Below is a small trained network, with its code and all its weights. Each question gives an input and a target symbol and asks what happens when units are switched off, that is, made to give their printed mean instead of their output.

import numpy as np


def w(rows, s, z=0):
    codes = np.array(rows[::2]) - 128.0
    scale = np.full(codes.shape[1], s)
    scale[-1] = z or s
    return codes * scale


def f(y):
    return np.maximum(y, 0)


def softmax(a):
    e = np.exp(a - a.max(-1, keepdims=True))
    return e / e.sum(-1, keepdims=True)


def log_softmax(a):
    a = a - a.max(-1, keepdims=True)
    return a - np.log(np.exp(a).sum(-1, keepdims=True))


def net(x, mask):
    ids = ['βγδεζθμξφψω'.index(c) for c in x.split()]
    T = len(ids)
    res = E[ids] + P[:T]
    u = 0
    for l in range(3):
        q, k, v = (res @ M[l].T for M in (Q, K, V))
        z = softmax(np.where(np.tri(T) > 0, q @ k.T / 3**0.5, -1e9)) @ v
        res = res + np.where(mask[u], z, O[l][:, -1]) @ O[l][:, :-1]
        u += 1
        y = f(res @ A[l][:, :-1].T + A[l][:, -1])
        res = res + np.where(mask[u : u + 4], y, B[l][:, -1]) @ B[l][:, :-1]
        u += 4
    return log_softmax(res[-1] @ U[:, :-1].T + U[:, -1])


Q, K, V, O, A, B = {}, {}, {}, {}, {}, {}
E = w([
[140,98,207],'β',
[185,234,82],'γ',
[230,8,107],'δ',
[198,115,130],'ε',
[115,235,165],'ζ',
[40,117,30],'θ',
[177,155,136],'μ',
[103,160,191],'ξ',
[131,179,189],'φ',
[137,84,219],'ψ',
[177,90,180],'ω',
],0.014)
P = w([
[97,253,212],'0',
[161,186,135],'1',
[161,156,123],'2',
[160,141,116],'3',
[155,118,114],'4',
[146,102,111],'5',
[156,97,111],'6',
[148,82,107],'7',
[149,84,104],'8',
[136,71,101],'9',
[139,66,97],'10',
[135,62,98],'11',
[131,54,95],'12',
],0.006)
Q[0] = w([
[15,153,255],'0.h1',
[158,181,96],'0.h1',
[136,72,115],'0.h1',
],0.0095)
K[0] = w([
[254,141,253],'0.h1',
[93,194,116],'0.h1',
[103,60,82],'0.h1',
],0.0076)
V[0] = w([
[121,118,200],'0.h1',
[68,81,225],'0.h1',
[3,54,97],'0.h1',
],0.0072)
O[0] = w([
[175,186,139,138],'0.h1',
[190,188,93,93],'0.h1',
[128,81,2,3],'0.h1',
],0.0081,0.0034)
A[0] = w([
[185,1,50,1],'0.n1',
[159,119,219,71],'0.n2',
[32,80,207,151],'0.n3',
[161,100,71,174],'0.n4',
],0.0095,0.0026)
B[0] = w([
[168,130,251,204],'0.n1',
[162,107,62,254],'0.n2',
[175,164,96,179],'0.n3',
[72,126,77,173],'0.n4',
],0.013,0.0063)
Q[1] = w([
[124,112,125],'1.h1',
[177,5,82],'1.h1',
[60,254,198],'1.h1',
],0.0096)
K[1] = w([
[94,119,136],'1.h1',
[51,38,85],'1.h1',
[192,254,192],'1.h1',
],0.0086)
V[1] = w([
[87,196,40],'1.h1',
[2,72,121],'1.h1',
[239,209,69],'1.h1',
],0.0041)
O[1] = w([
[147,50,207,106],'1.h1',
[196,174,254,2],'1.h1',
[58,71,49,242],'1.h1',
],0.0042,0.0035)
A[1] = w([
[242,126,113,93],'1.n1',
[97,188,33,120],'1.n2',
[169,147,202,3],'1.n3',
[107,91,5,109],'1.n4',
],0.012,0.0055)
B[1] = w([
[174,187,192,254],'1.n1',
[107,173,248,185],'1.n2',
[185,47,73,173],'1.n3',
[41,106,209,180],'1.n4',
],0.014,0.0079)
Q[2] = w([
[8,224,73],'2.h1',
[1,164,57],'2.h1',
[86,213,11],'2.h1',
],0.015)
K[2] = w([
[206,254,172],'2.h1',
[189,177,173],'2.h1',
[168,196,216],'2.h1',
],0.022)
V[2] = w([
[62,118,196],'2.h1',
[134,107,181],'2.h1',
[86,92,254],'2.h1',
],0.0051)
O[2] = w([
[50,93,34,202],'2.h1',
[124,148,80,177],'2.h1',
[62,118,1,254],'2.h1',
],0.0047,0.0087)
A[2] = w([
[171,78,189,17],'2.n1',
[109,250,122,117],'2.n2',
[201,214,1,3],'2.n3',
[78,238,196,16],'2.n4',
],0.0082,0.0067)
B[2] = w([
[55,207,112,180],'2.n1',
[142,171,172,254],'2.n2',
[178,252,18,155],'2.n3',
[196,45,96,254],'2.n4',
],0.015,0.0058)
U = w([
[189,206,251,144],'β',
[66,219,192,255],'γ',
[63,135,183,214],'δ',
[190,115,104,140],'ε',
[72,254,153,87],'ζ',
[107,142,68,151],'θ',
[173,181,111,57],'μ',
[179,89,112,105],'ξ',
[192,171,110,50],'φ',
[220,29,80,100],'ψ',
[194,55,189,35],'ω',
],0.0073,0.0095)

Each question gives the input, a string of symbols that net reads in full, and the target symbol t.
The units are the heads (3 rows each of Q, K, V and O) and the neurons (one row each of A and B). Each row of codes is followed by its name. A weight is (code - 128) times the scale printed after its matrix; where a second scale follows, it is the last column's (O, A, B and U).
mask holds one flag per unit, layer by layer, with each layer's heads first. A switched-off unit (its flag False) gives its mean, the last column of its rows in O or B, instead of its output. The means were averaged over made-up inputs and are rounded, as every weight is.
A unit's drop is (log p(t) with every unit on - log p(t) with that unit switched off) / (log p(t) with every unit on - log p(t) with every unit switched off).
The circuit of an input: a set's keep is (log p(t) with only the set's units on - log p(t) with every unit switched off) / (log p(t) with every unit on - log p(t) with every unit switched off). Starting from the 12 units with the biggest drops (on a tie, the unit counted first), units are removed one at a time, each time the one whose removal leaves the highest keep (on an exact tie, the one counted first), for as long as the keep stays at least 0.8.
circuit, biggest first: the units of the circuit, biggest drop first
unit that matters most: the unit with the biggest drop
top k neurons: the k neurons with the biggest drops, biggest first
k most important neurons of layer l: the k neurons of layer l with the biggest drops, biggest first
drop when u is switched off: that unit's drop, to one decimal
input μ δ ε ε θ ψ ε ζ ζ ε φ φ, target ζ: top neuron : 1.n4
input φ μ ζ θ γ ε ε, target ψ: circuit, biggest first : 0.h1; 0.n1; 1.n3; 1.h1
input ω δ ε δ ω δ ε, target γ: 2 most important neurons of layer 0 : 0.n1; 0.n3
input ξ ψ ζ ω ω ω φ ζ γ, target β: top 3 neurons : 2.n2; 1.n2; 0.n4
input ε ξ ξ μ ε φ ξ θ ε ε γ, target ω: circuit, biggest first : 2.n4; 1.n2; 1.n4; 0.h1
input ω ξ ε ζ δ ω β ε θ ε, target ψ: 2 most important neurons of layer 1 : 1.n4; 1.n3
input δ ε δ φ ζ β ξ ε δ ξ γ, target β: circuit, biggest first : 1.n2; 2.h1
input β ε ε ω ψ γ ω δ ζ ζ θ, target δ: top 2 neurons : 1.n1; 1.n4
input ξ φ ω ψ ψ ζ ε ε, target γ: top 2 neurons : 0.n3; 0.n1
input θ β θ ω ε ζ μ δ, target β: 2 most important neurons of layer 1 : 1.n1; 1.n2
input δ ε φ μ θ ε ζ μ ε μ ω ψ, target φ: top 2 neurons : 1.n4; 0.n3
input ξ γ γ ω ψ δ ζ ε μ θ μ, target θ: 3 most important neurons of layer 0 : 0.n2; 0.n4; 0.n3
input β ζ ε δ, target β: top 2 neurons : 0.n1; 1.n1
input ξ θ β φ δ μ, target θ: unit that matters most : 1.n1
input μ δ ζ θ ε μ ε φ ξ ξ μ φ, target ζ: 3 most important neurons of layer 0 : 0.n4; 0.n3; 0.n1
input ε ω ε θ β ξ ε ψ, target φ: drop when 2.h1 is switched off : 0.4
input ζ ε ζ ε θ β ξ γ, target ω: drop when 0.h1 is switched off : 0.5
